The symbols move the nodes like this.
pp: vi>bn, li>rj, zi>dn, ni>hn
fp: vi>fd, li>dd, zi>lc, ni>mz
pf: vi>ld, li>tq, zi>bf, ni>sq
dl: vi>qz, li>rr, zi>dg, ni>lg
fq: vi>zr, li>tj, zi>cr, ni>gh
lp: vi>tp, li>jd, zi>mp, ni>hf
sr: vi>sq, li>jh, zi>tq, ni>nb
qz: vi>mr, li>cn, zi>dl, ni>mp
bc: vi>qh, li>mh, zi>nb, ni>bl
jn: vi>nc, li>pn, zi>rq, ni>zj
cn: vi>lg, li>cd, zi>rr, ni>jb
jc: vi>cz, li>nm, zi>mt, ni>ns
nf: vi>rr, li>lp, zi>bb, ni>cd
cz: vi>rq, li>bq, zi>jc, ni>pn
zm: vi>sz, li>mb, zi>rz, ni>mn
sl: vi>hp, li>hz, zi>lh, ni>bd
hg: vi>fl, li>zg, zi>tm, ni>lf
qg: vi>mh, li>ll, zi>hj, ni>zs
gr: vi>nj, li>ql, zi>bd, ni>fc
pn: vi>dj, li>fp, zi>ns, ni>sj
hs: vi>dh, li>lh, zi>mg, ni>hp
cc: vi>gf, li>mg, zi>ls, ni>dh
mb: vi>rt, li>pp, zi>sc, ni>tm
pc: vi>cq, li>fc, zi>nj, ni>zf
ff: vi>th, li>ld, zi>rg, ni>jm
zl: vi>jm, li>sq, zi>ld, ni>jt
tq: vi>sr, li>lt, zi>lj, ni>nr
nc: vi>nm, li>dj, zi>jn, ni>qn
rc: vi>mg, li>fq, zi>gq, ni>lh
zs: vi>qs, li>ct, zi>nq, ni>jc
cg: vi>bm, li>rd, zi>sj, ni>zm
bn: vi>tm, li>gj, zi>pp, ni>zg
zg: vi>gl, li>dl, zi>hn, ni>mr
jp: vi>hj, li>bl, zi>qh, ni>ll
qh: vi>jp, li>dc, zi>bc, ni>rp
dd: vi>lq, li>zm, zi>bm, ni>gd
hr: vi>zt, li>th, zi>jj, ni>bf
lh: vi>sl, li>gh, zi>zr, ni>jl
nm: vi>bq, li>zj, zi>nc, ni>lc
jt: vi>lt, li>bc, zi>qj, ni>jp
tj: vi>hd, li>bd, zi>hp, ni>nj
tz: vi>rg, li>bf, zi>zt, ni>ld
sf: vi>fc, li>jj, zi>ql, ni>zt
rz: vi>zm, li>sc, zi>rd, ni>rt
sq: vi>qj, li>nr, zi>sr, ni>bc
tm: vi>hg, li>hn, zi>bn, ni>gl
cr: vi>fq, li>hp, zi>dh, ni>hd
jl: vi>bd, li>cq, zi>hz, ni>ql
dc: vi>bl, li>zs, zi>mh, ni>bs
rq: vi>jn, li>ns, zi>cz, ni>dj
bq: vi>ns, li>qn, zi>nm, ni>fp
bs: vi>mc, li>jc, zi>qs, ni>rq
ns: vi>pn, li>lc, zi>bq, ni>fd
zt: vi>tz, li>tt, zi>hr, ni>pf
lj: vi>tq, li>jt, zi>jm, ni>jh
gh: vi>hz, li>nj, zi>hd, ni>cq
jb: vi>jd, li>ls, zi>nt, ni>gf
sc: vi>mb, li>dn, zi>gp, ni>bn
mt: vi>jc, li>nc, zi>ct, ni>bq
ls: vi>cc, li>rc, zi>gz, ni>hs
ll: vi>nq, li>mc, zi>rp, ni>ct
cq: vi>qd, li>hm, zi>pc, ni>cf
hn: vi>zg, li>dg, zi>gj, ni>qz
gd: vi>gp, li>mn, zi>sz, ni>dn
gq: vi>rc, li>cr, zi>mf, ni>zr
dn: vi>pp, li>fl, zi>fz, ni>gj
bl: vi>rp, li>qs, zi>dc, ni>mc
lc: vi>fp, li>bm, zi>qn, ni>lq
ld: vi>zl, li>sr, zi>pf, ni>qj
rr: vi>cn, li>tp, zi>nf, ni>nt
zr: vi>lh, li>hd, zi>fq, ni>hz
bb: vi>nf, li>mp, zi>mr, ni>tp
gp: vi>sc, li>fz, zi>gd, ni>pp
zj: vi>qn, li>sj, zi>dj, ni>bm
nr: vi>nb, li>hj, zi>jh, ni>mh
qn: vi>lc, li>cg, zi>zj, ni>dd
rt: vi>mn, li>bn, zi>mb, ni>hg
zf: vi>cf, li>tz, zi>hm, ni>ff
hz: vi>jl, li>pc, zi>gh, ni>qd
mz: vi>rd, li>gd, zi>lq, ni>sc
fc: vi>hm, li>hr, zi>sf, ni>tz
mf: vi>gq, li>dh, zi>gf, ni>fq
qj: vi>jt, li>nb, zi>sq, ni>qh
hd: vi>gh, li>gr, zi>tj, ni>pc
jh: vi>nr, li>jp, zi>lt, ni>qg
rj: vi>gj, li>lf, zi>fl, ni>dg
mg: vi>hs, li>zr, zi>rc, ni>sl
mc: vi>ms, li>cz, zi>bs, ni>jn
rd: vi>rz, li>gp, zi>mz, ni>mb
nq: vi>zs, li>ms, zi>ll, ni>mt
cd: vi>nt, li>hf, zi>tp, ni>ls
cf: vi>jj, li>rg, zi>zf, ni>th
qs: vi>bs, li>mt, zi>zs, ni>cz
rg: vi>ff, li>pf, zi>tz, ni>zl
tp: vi>cd, li>fb, zi>lp, ni>gz
lt: vi>jh, li>qh, zi>jt, ni>hj
fb: vi>hf, li>gf, zi>jd, ni>gq
ql: vi>sf, li>cf, zi>qd, ni>hr
fz: vi>dn, li>hg, zi>mn, ni>rj
fl: vi>rj, li>gl, zi>hg, ni>fs
bm: vi>dd, li>rz, zi>cg, ni>sz
ct: vi>mt, li>jn, zi>ms, ni>nm
hp: vi>tj, li>jl, zi>sl, ni>gr
jm: vi>lj, li>qj, zi>zl, ni>lt
mh: vi>dc, li>nq, zi>qg, ni>qs
bd: vi>gr, li>qd, zi>jl, ni>sf
bf: vi>pf, li>lj, zi>tt, ni>sr
qd: vi>ql, li>zf, zi>cq, ni>jj
tt: vi>bf, li>jm, zi>th, ni>tq
fd: vi>sj, li>lq, zi>fp, ni>rd
sj: vi>cg, li>mz, zi>fd, ni>rz
hm: vi>zf, li>zt, zi>fc, ni>rg
rp: vi>ll, li>bs, zi>bl, ni>ms
gf: vi>mf, li>hs, zi>cc, ni>cr
dg: vi>dl, li>nf, zi>fs, ni>cn
mn: vi>fz, li>tm, zi>rt, ni>fl
sz: vi>gd, li>rt, zi>zm, ni>fz
gl: vi>lf, li>qz, zi>zg, ni>bb
nt: vi>jb, li>gz, zi>cd, ni>cc
dh: vi>cr, li>sl, zi>hs, ni>tj
hj: vi>qg, li>rp, zi>jp, ni>nq
fs: vi>dg, li>bb, zi>lf, ni>rr
mp: vi>lp, li>jb, zi>lg, ni>fb
jd: vi>fb, li>cc, zi>jb, ni>mf
nb: vi>bc, li>qg, zi>nr, ni>dc
gz: vi>ls, li>gq, zi>hf, ni>mg
jj: vi>hr, li>ff, zi>cf, ni>tt
dj: vi>zj, li>fd, zi>pn, ni>cg
lf: vi>fs, li>mr, zi>gl, ni>nf
lg: vi>mp, li>nt, zi>cn, ni>jd
gj: vi>hn, li>fs, zi>rj, ni>dl
lq: vi>mz, li>sz, zi>dd, ni>gp
ms: vi>ct, li>rq, zi>mc, ni>nc
mr: vi>bb, li>lg, zi>qz, ni>lp
hf: vi>gz, li>mf, zi>fb, ni>rc
th: vi>tt, li>zl, zi>ff, ni>lj
nj: vi>pc, li>sf, zi>gr, ni>hm

The rows follow the links: the fewer symbols apart two nodes are, the more alike their rows tend to be.

Each row is also shifted at random along 4 hidden directions that mean nothing.

Known rows, each with its node:
-23,10,19,60,3,-35,13,-62,-25,25,46,16,33,-12,14,1,-7,-32,7,-2,19,12,9,-53,26,-25,17,4,37,9,6,-42,-12,11,-20,10,-10,-46: sz
-6,29,73,33,-37,-50,-14,-59,-54,40,60,25,12,-25,21,-45,54,-57,2,-35,4,15,15,-50,42,4,-6,50,-8,30,-8,-48,-21,-37,-26,9,28,-51: bm
0,50,17,6,-32,-37,37,-10,34,-14,18,-21,-12,2,-44,-43,43,-16,-5,10,2,17,-31,-9,13,-19,-22,-22,-28,22,5,29,-51,56,14,-32,-9,11: fb
54,-20,29,-60,-38,23,-45,-5,8,-12,-43,-2,-52,6,2,5,9,-13,2,-20,-19,-64,-10,31,-23,65,-47,39,-38,-14,-52,32,8,-26,-13,-47,-11,44: ld
-73,-54,29,8,-9,6,36,17,14,0,28,-7,23,22,-50,-45,18,22,0,5,-36,35,-30,-6,36,-32,13,-23,-13,43,25,-28,-64,48,22,3,-1,-21: lp
48,-29,29,-1,-28,-17,39,-4,34,0,27,-18,23,12,-40,-49,27,0,1,19,-26,27,-34,-5,31,-21,-2,-29,-13,28,7,-5,-61,57,12,-28,-8,-16: jd
-31,-21,-58,-7,31,25,-21,-13,14,-6,-31,4,14,6,48,64,-64,7,6,24,19,-40,28,16,-38,23,13,-10,56,-62,-21,8,66,-24,-31,-14,-29,11: hj
-56,-53,-11,-2,30,19,24,-35,-8,7,1,2,13,0,42,20,3,-11,12,2,-18,9,26,-1,24,-27,19,22,20,2,33,-17,31,-73,-67,4,-5,-33: bq
-84,16,-19,13,11,0,71,-2,35,-29,-7,-22,-24,3,-51,-9,13,15,2,15,-6,20,-34,-5,15,-61,-8,-35,-13,30,40,33,-35,46,-5,-8,-24,10: mp
-34,71,40,51,7,14,-13,23,-64,-9,-12,31,-92,-34,-69,-16,21,11,-7,-79,10,-10,-30,-47,-2,-31,-36,38,-70,70,17,-8,-35,27,50,67,24,26: lf
-154,10,-35,1,38,6,30,-24,-8,0,-3,-4,6,-12,46,29,5,-10,7,12,7,17,38,6,3,-32,14,9,19,-8,39,9,46,-75,-54,17,3,-21: jn
-2,50,-55,-62,6,-5,19,48,49,-26,-36,-38,-13,2,2,3,17,18,-11,33,3,23,5,58,-25,3,-5,-30,-21,-24,15,74,27,-8,13,-9,12,38: sf
-55,17,5,-33,-33,-47,-46,-5,9,27,27,-3,65,0,62,-10,5,-33,-3,34,16,11,31,22,-13,59,19,-5,31,-50,-43,-7,28,-21,-2,-29,22,-19: lt
3,-33,11,-61,-17,27,-31,71,11,1,-22,-13,1,12,-9,-24,19,29,-12,-5,-34,6,-9,53,-13,37,-5,0,-41,2,-18,14,-2,-16,35,7,38,23: hm
-11,-61,37,12,3,29,-4,-39,-41,17,5,20,-15,-4,21,3,10,-16,17,-35,-26,-13,7,-18,29,-7,-7,51,-10,23,8,-35,5,-62,-47,10,0,-26: dj
-37,-17,-1,16,-9,19,-17,25,24,-24,-26,4,-25,21,-65,7,-45,33,-5,-2,1,-44,-49,-8,-24,17,-19,-33,-1,-2,-33,3,-33,103,58,-20,-41,46: hs
-69,-2,-8,20,15,13,54,13,13,-19,3,-14,-19,2,-52,-12,12,24,1,-3,-14,27,-29,-13,20,-62,3,-26,-18,40,48,7,-36,35,9,18,-8,3: nf
31,10,49,62,-8,-8,-16,-67,-48,13,18,31,-36,-17,-9,4,-3,-32,10,-45,14,-37,-5,-69,15,-1,-24,48,-4,30,-16,-41,-16,5,-15,5,-18,-13: rz
31,2,-38,-44,8,17,-4,69,32,-23,-30,-20,4,13,-16,7,-14,38,-9,23,-7,12,-5,47,-31,10,5,-35,-11,-20,1,35,10,23,40,6,10,31: nj
49,6,-18,-10,-3,-2,-16,52,27,-5,-9,-9,24,16,-27,-6,-25,33,-10,17,5,7,-18,21,-25,20,12,-42,10,-18,-16,10,-14,65,60,-4,4,23: hp
15,-21,11,15,4,5,51,8,12,-6,11,-9,-4,5,-42,-29,25,16,-1,0,-26,37,-24,-10,36,-53,8,-16,-26,46,40,-6,-44,27,4,10,-1,-15: rr
-34,-25,-12,-55,-5,14,-18,81,18,3,-8,-16,29,19,-1,-19,6,36,-12,20,-22,32,-3,53,-13,24,16,-25,-16,-10,-3,9,-2,4,47,14,36,10: ql
-33,-7,34,51,1,-15,7,-66,-32,20,30,21,3,-10,10,1,-3,-32,9,-20,7,-13,4,-54,26,-11,-1,26,16,15,1,-41,-12,-3,-31,-3,-15,-32: mz
-28,18,50,10,-35,-16,13,6,4,-2,20,-6,-26,1,-64,-53,37,-3,-6,-17,-20,11,-42,-22,19,-8,-26,0,-47,47,-4,-1,-66,56,31,-9,5,5: jb
-50,62,51,44,-21,-41,-8,-68,-45,18,34,19,-28,-31,11,-15,38,-59,3,-35,25,-13,8,-56,22,-6,-23,45,-13,27,-6,-17,-10,-24,-27,4,5,-21: dd
90,62,-34,-16,17,-25,-15,-11,-15,14,-2,-1,13,-27,69,25,10,-32,0,10,36,13,51,12,-16,11,9,13,23,-39,2,19,66,-79,-34,14,27,-10: ll
-87,16,-12,-77,-25,-20,1,41,34,-1,1,-33,36,9,27,-29,42,-3,-10,37,-11,40,16,60,-2,27,6,-20,-13,-18,-3,41,8,-26,6,-22,35,1: zt
-111,-24,11,-69,-28,-4,-25,60,16,5,3,-19,33,17,14,-39,30,13,-11,17,-31,31,3,57,1,37,12,-4,-28,-8,-15,11,0,-20,29,-2,45,4: hr
11,-72,26,-45,-36,6,-47,-2,11,13,-2,1,28,19,30,-7,-8,-7,3,13,-25,-29,6,29,-2,65,-2,13,9,-32,-52,-12,11,-19,-9,-45,-2,2: tq
-4,55,-11,9,4,-13,70,-8,29,-25,-2,-26,-40,-11,-47,-20,42,-2,-2,4,-3,26,-27,-7,20,-58,-17,-22,-33,35,43,42,-34,30,-7,-7,-13,12: lg
17,11,-5,29,21,0,53,14,-1,-6,17,-4,-4,-3,-32,-16,21,16,-4,1,-12,47,-12,-16,25,-65,13,-18,-13,44,55,-5,-30,15,6,36,9,-18: dl
70,-75,17,-52,-16,25,-37,92,5,14,3,-2,48,28,-6,-37,5,41,-6,9,-46,31,-3,53,2,40,27,-13,-22,4,-13,-28,-17,0,58,21,47,-5: qd
-2,-72,55,-60,-48,23,-64,30,-11,14,-11,6,-8,20,4,-32,16,1,-1,-21,-39,-33,-10,31,0,77,-23,39,-41,-6,-58,-15,-10,-25,17,-26,23,14: bf
21,2,-1,-80,-32,-3,-9,22,36,-12,-23,-26,-9,6,11,-18,34,-9,-6,15,-21,-3,3,53,-10,36,-22,10,-32,-14,-21,46,12,-34,-7,-36,15,25: rg
-31,-24,-16,-5,27,20,-23,7,-34,15,-7,18,13,-8,50,27,-13,2,4,-13,1,5,39,10,-9,7,25,24,16,-15,11,-20,48,-76,-25,32,19,-19: mc
83,10,-46,-10,38,18,-7,-13,-12,3,-26,3,-8,-11,56,50,-21,-6,8,2,18,-12,38,13,-23,2,10,19,25,-32,8,15,68,-73,-42,15,2,3: zs
-1,98,-36,-28,-8,-29,-5,54,30,-16,-10,-20,-6,-12,-15,-5,3,11,-19,23,27,21,-3,27,-36,11,-3,-43,-10,-18,-1,57,6,39,52,8,20,40: hz
-52,32,-4,3,18,3,18,-48,-26,-5,-17,-1,-53,-27,26,24,24,-31,7,-24,7,-14,16,-16,6,-25,-21,47,-10,12,22,18,30,-72,-61,8,-7,1: ns
13,-13,8,4,10,-3,33,-67,-13,7,8,-3,-8,-12,32,10,20,-37,16,-4,-7,-3,15,-19,29,-28,-5,29,4,10,25,-4,17,-62,-73,-10,-15,-28: qn
-20,22,-29,-10,5,6,-14,60,28,-19,-20,-7,-1,11,-33,8,-31,38,-13,15,11,-4,-22,22,-35,20,3,-42,2,-18,-12,22,-7,64,60,4,0,40: hd
-8,4,27,18,-2,4,37,13,-2,-14,5,-5,-29,-2,-59,-34,33,9,-3,-21,-21,18,-34,-16,27,-42,-14,-3,-42,53,29,-2,-49,32,19,16,7,5: cn
-50,-36,7,9,18,21,17,-44,-26,6,-8,7,-22,-8,24,19,10,-19,12,-21,-12,-11,11,-14,20,-22,-9,39,-1,15,20,-11,19,-63,-58,6,-8,-22: pn
-24,-7,-21,72,35,2,26,-43,-12,1,16,16,8,-3,-7,33,-45,6,7,1,23,-8,-3,-54,6,-42,17,-17,49,0,24,-33,-2,32,-14,14,-35,-20: rt
34,-2,-6,63,32,-8,30,-10,-20,12,34,14,40,-5,-4,5,-16,11,4,2,14,34,8,-41,25,-51,38,-21,33,17,37,-44,-12,23,9,40,2,-42: tm
-40,-11,24,73,8,22,-8,-66,-40,-6,-8,35,-55,-13,-29,32,-38,-10,15,-45,16,-67,-18,-67,2,-14,-24,38,10,21,-9,-32,-9,20,-21,7,-44,7: zm
38,55,46,1,-50,-39,-51,46,-6,10,22,9,11,-2,-40,-52,17,0,-18,-9,13,11,-24,-6,-12,45,-9,-12,-29,7,-43,-8,-45,70,84,6,35,18: fq
-30,-52,5,-1,25,32,0,-21,-28,11,-14,10,-11,-5,35,18,1,-3,9,-21,-19,-6,25,-3,14,-14,5,38,-1,7,20,-19,31,-78,-50,20,3,-22: nc
-112,89,-47,74,45,-17,37,-37,-10,-16,0,13,-35,-24,-15,47,-33,-3,1,-3,53,-5,2,-53,-17,-57,0,-23,31,3,34,13,11,40,-4,27,-32,7: dn
-69,58,-1,-1,17,4,-14,-14,-42,5,-16,10,-49,-32,33,16,27,-27,-1,-36,20,-4,33,-8,-6,-9,-20,55,-24,9,16,17,42,-85,-31,35,25,7: cz
-9,67,5,3,-32,-48,23,-2,38,-12,19,-23,7,-1,-34,-33,24,-10,-12,29,17,14,-23,-8,1,-1,-13,-38,-6,-2,-10,30,-41,78,29,-33,-10,16: mf
13,3,-18,-41,-2,35,-29,73,10,-23,-47,-6,-38,8,-33,7,-11,40,-9,-9,-15,-12,-16,40,-34,27,-16,-8,-34,-4,-16,31,2,12,49,13,13,49: cq

Complete each set of four: the symbols that take the first to the second take the third to the fourth, perhaps in another order.
Answer with the node's name.
67,-2,8,-2,13,13,6,-34,-34,8,-9,11,-34,-17,36,12,26,-25,7,-33,-8,-6,26,-4,14,-13,-10,54,-19,11,18,1,29,-95,-54,13,11,-15
to -33,72,29,19,-10,-25,12,-76,-31,3,6,7,-55,-37,14,4,47,-56,5,-35,21,-18,13,-39,13,-18,-39,53,-23,21,4,14,8,-52,-56,-2,-5,-4
as -91,-5,-2,30,18,11,49,20,3,-11,8,-6,-10,4,-49,-16,13,25,2,-7,-16,31,-27,-17,21,-56,6,-20,-17,45,47,-8,-38,35,19,29,-2,-6
to nt

-5,-12,29,7,6,31,-11,-38,-50,5,-19,19,-63,-23,10,11,17,-23,9,-53,-13,-31,11,-20,13,-5,-30,71,-30,28,6,-10,17,-74,-50,18,0,-3
to 29,-37,69,26,-18,-1,-15,-56,-48,25,22,25,-20,-12,12,-20,28,-39,13,-41,-14,-19,3,-40,37,2,-14,62,-19,34,-12,-48,-16,-47,-38,7,2,-31
as -14,64,-8,2,-13,-29,73,-17,44,-25,3,-29,-27,-6,-44,-21,44,-12,-5,14,2,25,-29,-8,15,-49,-23,-30,-26,28,32,48,-36,47,-5,-29,-22,16
to ls

53,49,-55,-37,11,10,7,57,38,-26,-35,-23,-24,2,-17,16,-6,29,-16,24,13,5,-8,42,-38,6,-7,-32,-10,-23,3,62,16,23,31,-3,3,47
to 57,-2,11,-30,-16,9,-44,81,1,4,-4,1,9,6,-26,-23,-1,34,-14,-5,-10,15,-12,35,-21,37,5,-11,-27,-3,-21,-1,-13,27,75,26,38,22
as -9,-54,28,49,9,13,2,-68,-29,11,12,25,-8,-4,3,15,-20,-19,17,-24,-3,-37,-4,-50,27,-13,-8,36,18,15,0,-45,-13,-2,-40,-10,-35,-27
to dd

-73,-35,23,-60,-41,-10,-41,11,18,11,1,-8,28,12,24,-25,18,-11,-3,14,-24,-7,4,37,-4,59,-7,9,-9,-24,-43,4,3,-23,1,-33,14,3
to -63,-43,-14,-40,-14,12,-30,-14,30,-6,-24,-8,8,19,28,27,-30,-5,5,24,-2,-47,5,31,-27,49,-7,1,21,-50,-48,15,27,-5,-23,-52,-28,21
as -25,-58,13,12,-3,38,42,6,21,-22,-15,-7,-30,23,-71,-14,-4,31,6,-8,-36,-11,-47,-12,20,-35,-14,-12,-27,41,15,-2,-54,56,10,-12,-32,17
to fb

-67,-28,-7,3,-2,-7,62,-3,47,-12,16,-26,30,21,-36,-29,12,10,2,36,-19,36,-29,3,32,-41,12,-47,3,16,29,4,-45,59,1,-27,-23,-17
to -79,23,36,14,-44,-32,-9,16,15,0,26,-3,7,7,-51,-45,17,4,-10,-1,2,4,-34,-15,5,15,-11,-23,-18,18,-23,-9,-59,84,52,-17,5,10
as 30,-8,-2,-14,-8,-1,-56,-4,-15,22,3,15,29,0,54,17,-21,-15,-5,5,15,-20,29,10,-22,56,11,16,30,-38,-36,-20,41,-36,-5,1,9,-4
to nq

94,-37,-16,53,43,23,41,4,-15,-2,12,12,17,5,-21,13,-27,29,7,-5,-7,25,-8,-25,22,-58,33,-21,22,28,46,-35,-11,21,2,40,-10,-28
to 65,-17,5,37,21,7,38,17,-19,4,17,5,3,0,-32,-23,11,21,4,-11,-14,42,-12,-22,34,-57,18,-9,-10,43,47,-25,-29,16,15,41,14,-26
as 57,102,-35,-17,3,-24,-31,-25,-7,-4,-20,3,-34,-30,51,43,1,-40,-4,-1,55,-31,37,4,-42,28,-22,22,13,-47,-23,45,68,-50,-27,-5,2,34
to ll

-115,-45,35,13,-31,-13,-14,35,21,14,36,2,57,24,-46,-45,-12,25,-5,14,-18,19,-33,-4,13,15,20,-42,8,15,-21,-41,-67,99,64,-15,2,-13
to 28,51,-25,-5,-14,-34,9,25,48,-13,8,-20,25,7,-23,-8,-7,7,-12,41,22,15,-13,10,-17,6,3,-57,14,-21,-11,30,-18,75,42,-23,-9,20
as 13,-46,39,-2,7,26,-30,1,-55,30,10,27,-3,-13,32,-6,21,-6,6,-42,-24,6,25,-7,16,9,4,61,-21,17,7,-42,20,-89,-21,36,37,-32
to dj

-14,22,20,61,23,18,-2,18,-53,0,-2,27,-51,-18,-53,-3,-8,25,-5,-51,10,4,-19,-44,3,-34,-7,15,-29,50,26,-29,-27,28,39,66,13,1
to 41,-37,7,18,16,6,52,17,0,2,22,-9,22,8,-33,-33,25,21,4,7,-31,52,-18,-12,39,-58,22,-16,-10,44,53,-21,-41,19,8,26,13,-30
as 2,-12,3,20,16,16,27,-72,-13,-9,-14,6,-46,-12,21,32,8,-30,18,-20,0,-32,1,-29,17,-29,-24,39,0,12,16,5,16,-49,-74,-18,-39,-3
to mz

18,27,-21,-3,-4,-18,81,-23,56,-31,-1,-35,-16,8,-43,-15,25,0,1,30,-6,19,-28,-2,22,-56,-11,-40,-5,17,32,43,-36,49,-17,-42,-37,12
to -105,0,37,16,-32,-8,-19,19,13,-5,10,5,-4,11,-62,-27,-9,19,-11,-9,-2,-18,-42,-17,-4,23,-18,-20,-19,16,-33,-15,-57,96,62,-14,-8,24
as 77,-12,-9,-12,-12,-14,-12,50,29,5,15,-10,54,18,-15,-24,-18,27,-11,36,-3,26,-13,23,-9,22,26,-51,14,-18,-12,-6,-21,62,55,-3,9,2
to nj

-30,-38,4,-65,-33,1,-16,17,29,-1,-11,-20,24,20,26,-19,20,-6,1,24,-27,-2,6,52,-2,42,-4,-3,-9,-24,-25,21,8,-29,-9,-42,8,7
to 6,-62,-23,-63,-14,9,-1,-10,48,-7,-21,-22,28,22,32,13,-14,-3,6,41,-20,-26,5,49,-9,35,-2,-9,19,-43,-32,22,25,-19,-36,-59,-28,8
as -49,-35,-32,6,38,62,-53,6,-33,-11,-59,29,-52,0,19,76,-76,27,11,-34,14,-74,13,-1,-46,28,-11,36,14,-31,-21,-8,58,-32,-7,20,-24,38
to qs

61,27,22,-81,-45,-29,-18,45,17,10,13,-25,18,1,21,-55,71,-17,-13,16,-18,40,15,59,7,40,-4,12,-43,-4,-13,31,-1,-48,11,-12,55,3
to -12,-74,-12,-61,-17,33,-13,-1,40,-16,-40,-16,-4,28,12,16,-16,11,9,19,-27,-40,-6,49,-15,44,-15,5,-1,-34,-32,24,16,-18,-29,-54,-25,27
as -94,26,-1,-17,-18,-31,-53,1,-4,22,16,6,45,-4,54,8,-11,-25,-4,19,29,-6,31,15,-21,56,11,3,31,-46,-43,-7,36,-24,7,-11,21,-9
to bl

110,-2,12,2,-26,-9,12,0,31,-16,-5,-12,-9,13,-52,-18,-4,6,-4,9,-4,-17,-39,-6,-3,7,-21,-24,-11,7,-20,11,-43,78,25,-38,-28,26
to -21,25,4,0,-14,22,-57,62,-2,-15,-31,14,-45,4,-59,2,-31,39,-11,-24,10,-32,-35,10,-44,41,-22,-10,-29,3,-41,11,-22,68,84,17,8,57
as 111,9,5,-3,-20,-15,45,-20,49,-21,-2,-22,-20,10,-47,-22,18,-4,-4,22,-7,-5,-38,-8,15,-16,-21,-25,-17,15,4,29,-45,66,-1,-48,-37,18
to fq

13,-30,-38,-3,42,43,-26,1,-21,-4,-38,14,-13,-4,42,60,-43,12,10,-10,14,-31,25,10,-27,13,6,21,28,-32,-3,-1,63,-54,-28,22,-8,9
to 4,-1,-43,-5,45,36,7,-15,-14,-6,-35,2,-35,-13,45,57,-16,2,9,-10,9,-19,29,8,-16,-15,2,27,10,-20,24,15,65,-80,-53,20,-8,9
as -28,39,-11,77,33,3,11,-36,-31,-9,0,25,-42,-18,-26,37,-35,3,4,-28,36,-25,-10,-58,-6,-36,-9,4,17,17,14,-14,-2,35,6,31,-26,0
to fl

